Below are the code and all the weights of a small trained network. Each question names an input and a class and asks about switching units off, where a switched-off unit gives its printed mean instead of its output.

import numpy as np


def w(rows, s, z=0):
    codes = np.array(rows[::2]) - 128.0
    scale = np.full(codes.shape[1], s)
    scale[-1] = z or s
    return codes * scale


def norm(h):
    return h / np.sqrt((h * h).mean(-1, keepdims=True) + 1e-5)


def f(y):
    return y / 2 * (1 + np.tanh(0.7978845608 * (y + 0.044715 * y**3)))


def log_softmax(a):
    a = a - a.max(-1, keepdims=True)
    return a - np.log(np.exp(a).sum(-1, keepdims=True))


def net(x, mask):
    res = np.array(x, float).reshape(1, 8) / 4 @ E
    u = 0
    for l in range(2):
        y = f(norm(res) @ A[l][:, :-1].T + A[l][:, -1])
        res = res + np.where(mask[u : u + 11], y, B[l][:, -1]) @ B[l][:, :-1]
        u += 11
    return log_softmax(norm(res)[-1] @ U[:, :-1].T + U[:, -1])


A, B = {}, {}
E = w([
[149,83,60,126],'x0',
[3,115,116,155],'x1',
[122,10,184,135],'x2',
[86,139,155,19],'x3',
[80,172,96,57],'x4',
[205,160,80,88],'x5',
[176,65,67,107],'x6',
[141,122,88,58],'x7',
],0.0059)
A[0] = w([
[20,145,137,192,90],'L0N1',
[227,14,198,135,253],'L0N2',
[83,196,91,53,110],'L0N3',
[215,4,42,213,156],'L0N4',
[236,87,188,73,82],'L0N5',
[159,164,147,138,98],'L0N6',
[229,44,106,164,153],'L0N7',
[87,127,197,98,192],'L0N8',
[69,148,61,127,209],'L0N9',
[173,255,88,62,75],'L0N10',
[166,35,88,126,76],'L0N11',
],0.009,0.0026)
B[0] = w([
[64,117,133,122,202],'L0N1',
[187,209,236,235,254],'L0N2',
[224,113,72,128,180],'L0N3',
[81,254,37,228,254],'L0N4',
[11,181,162,192,191],'L0N5',
[202,68,152,106,136],'L0N6',
[71,231,95,211,218],'L0N7',
[193,31,209,140,174],'L0N8',
[84,21,23,123,180],'L0N9',
[253,86,130,70,203],'L0N10',
[133,159,128,150,166],'L0N11',
],0.0056,0.0058)
A[1] = w([
[77,134,239,68,232],'L1N1',
[90,112,29,106,166],'L1N2',
[116,180,100,169,147],'L1N3',
[72,58,14,152,253],'L1N4',
[201,99,56,157,139],'L1N5',
[96,39,122,1,120],'L1N6',
[185,172,166,97,139],'L1N7',
[96,78,116,48,87],'L1N8',
[104,115,111,190,211],'L1N9',
[141,115,155,168,147],'L1N10',
[56,206,203,146,130],'L1N11',
],0.0098,0.003)
B[1] = w([
[147,59,113,169,207],'L1N1',
[143,100,108,61,196],'L1N2',
[114,98,147,64,211],'L1N3',
[71,135,116,49,255],'L1N4',
[68,116,122,84,180],'L1N5',
[207,101,129,135,206],'L1N6',
[175,164,151,150,172],'L1N7',
[118,121,223,125,160],'L1N8',
[122,139,76,91,222],'L1N9',
[190,167,1,129,164],'L1N10',
[111,82,155,48,243],'L1N11',
],0.0076,0.0052)
U = w([
[156,80,110,90,253],'0',
[148,70,204,188,106],'1',
[104,183,86,211,119],'2',
[252,156,114,92,99],'3',
[147,179,133,174,130],'4',
[100,142,73,118,111],'5',
[58,47,174,162,113],'6',
[147,179,102,191,45],'7',
],0.015,0.0028)

Each question gives the input, the list of numbers given to net, and the class t.
The units are the neurons (one row each of A and B). Each row of codes is followed by its name. A weight is (code - 128) times the scale printed after its matrix; where a second scale follows, it is the last column's (A, B and U).
mask holds one flag per neuron, layer by layer. A switched-off neuron (its flag False) gives its mean, the last column of its row in B, instead of its output. The means were averaged over made-up inputs and are rounded, as every weight is.
A unit's drop is (log p(t) with every unit on - log p(t) with that unit switched off) / (log p(t) with every unit on - log p(t) with every unit switched off).
The circuit of an input: a set's keep is (log p(t) with only the set's units on - log p(t) with every unit switched off) / (log p(t) with every unit on - log p(t) with every unit switched off). Starting from the 12 units with the biggest drops (on a tie, the unit counted first), units are removed one at a time, each time the one whose removal leaves the highest keep (on an exact tie, the one counted first), for as long as the keep stays at least 0.8.
circuit, biggest first: the units of the circuit, biggest drop first
unit that matters most: the unit with the biggest drop
k most important neurons: the k neurons with the biggest drops, biggest first
k most important neurons of layer l: the k neurons of layer l with the biggest drops, biggest first
drop when u is switched off: that unit's drop, to one decimal
input [-3,-2,7,5,-5,-4,-1,7], class 1: circuit, biggest first => (L0N2)
input [4,5,5,2,5,-1,-8,7], class 0: 3 most important neurons of layer 1 => (L1N6 L1N2 L1N4)
input [-5,2,-8,-8,-8,2,3,6], class 5: circuit, biggest first => (L0N2 L1N5)
input [-3,8,-7,-3,-3,-3,-4,4], class 5: circuit, biggest first => (L0N9 L0N2 L1N4)
input [-5,0,-1,-4,6,4,-8,-6], class 3: 3 most important neurons => (L0N5 L0N10 L1N7)
input [-1,-1,4,3,-3,2,0,3], class 1: 2 most important neurons => (L0N2 L1N11)
input [-7,-2,-5,4,-1,-5,-8,6], class 3: circuit, biggest first => (L0N3 L0N10 L0N5)
input [2,-1,6,-2,7,-8,1,3], class 1: 4 most important neurons => (L0N4 L0N7 L0N8 L0N5)
input [7,6,6,0,-5,3,-5,7], class 2: 2 most important neurons of layer 0 => (L0N2 L0N4)
input [4,2,-6,-1,6,6,-7,-8], class 3: 2 most important neurons => (L0N10 L0N4)
input [-3,-7,8,6,1,7,6,3], class 4: 2 most important neurons => (L0N2 L0N5)
input [-8,-2,0,-3,-3,1,-8,5], class 1: 2 most important neurons of layer 1 => (L1N1 L1N9)
input [7,-2,1,-3,3,8,-1,-1], class 2: 2 most important neurons => (L0N4 L0N7)
input [-4,-2,-2,-2,-6,1,8,2], class 4: circuit, biggest first => (L0N2)
input [-4,-8,0,-5,-3,2,4,-1], class 4: 2 most important neurons of layer 0 => (L0N2 L0N9)
input [-4,3,-2,1,4,-4,8,-2], class 0: 2 most important neurons => (L0N4 L1N6)
input [0,7,-2,5,5,1,-6,2], class 0: 2 most important neurons of layer 0 => (L0N3 L0N4)
input [6,-1,7,8,-8,-8,8,1], class 4: 2 most important neurons of layer 0 => (L0N2 L0N4)
input [5,8,-3,1,8,3,3,-6], class 0: 2 most important neurons of layer 0 => (L0N4 L0N7)
input [-1,-6,1,7,0,0,-7,-5], class 1: unit that matters most => L1N1
input [4,-1,6,7,-2,0,0,1], class 1: drop when L0N2 is switched off => 0.4
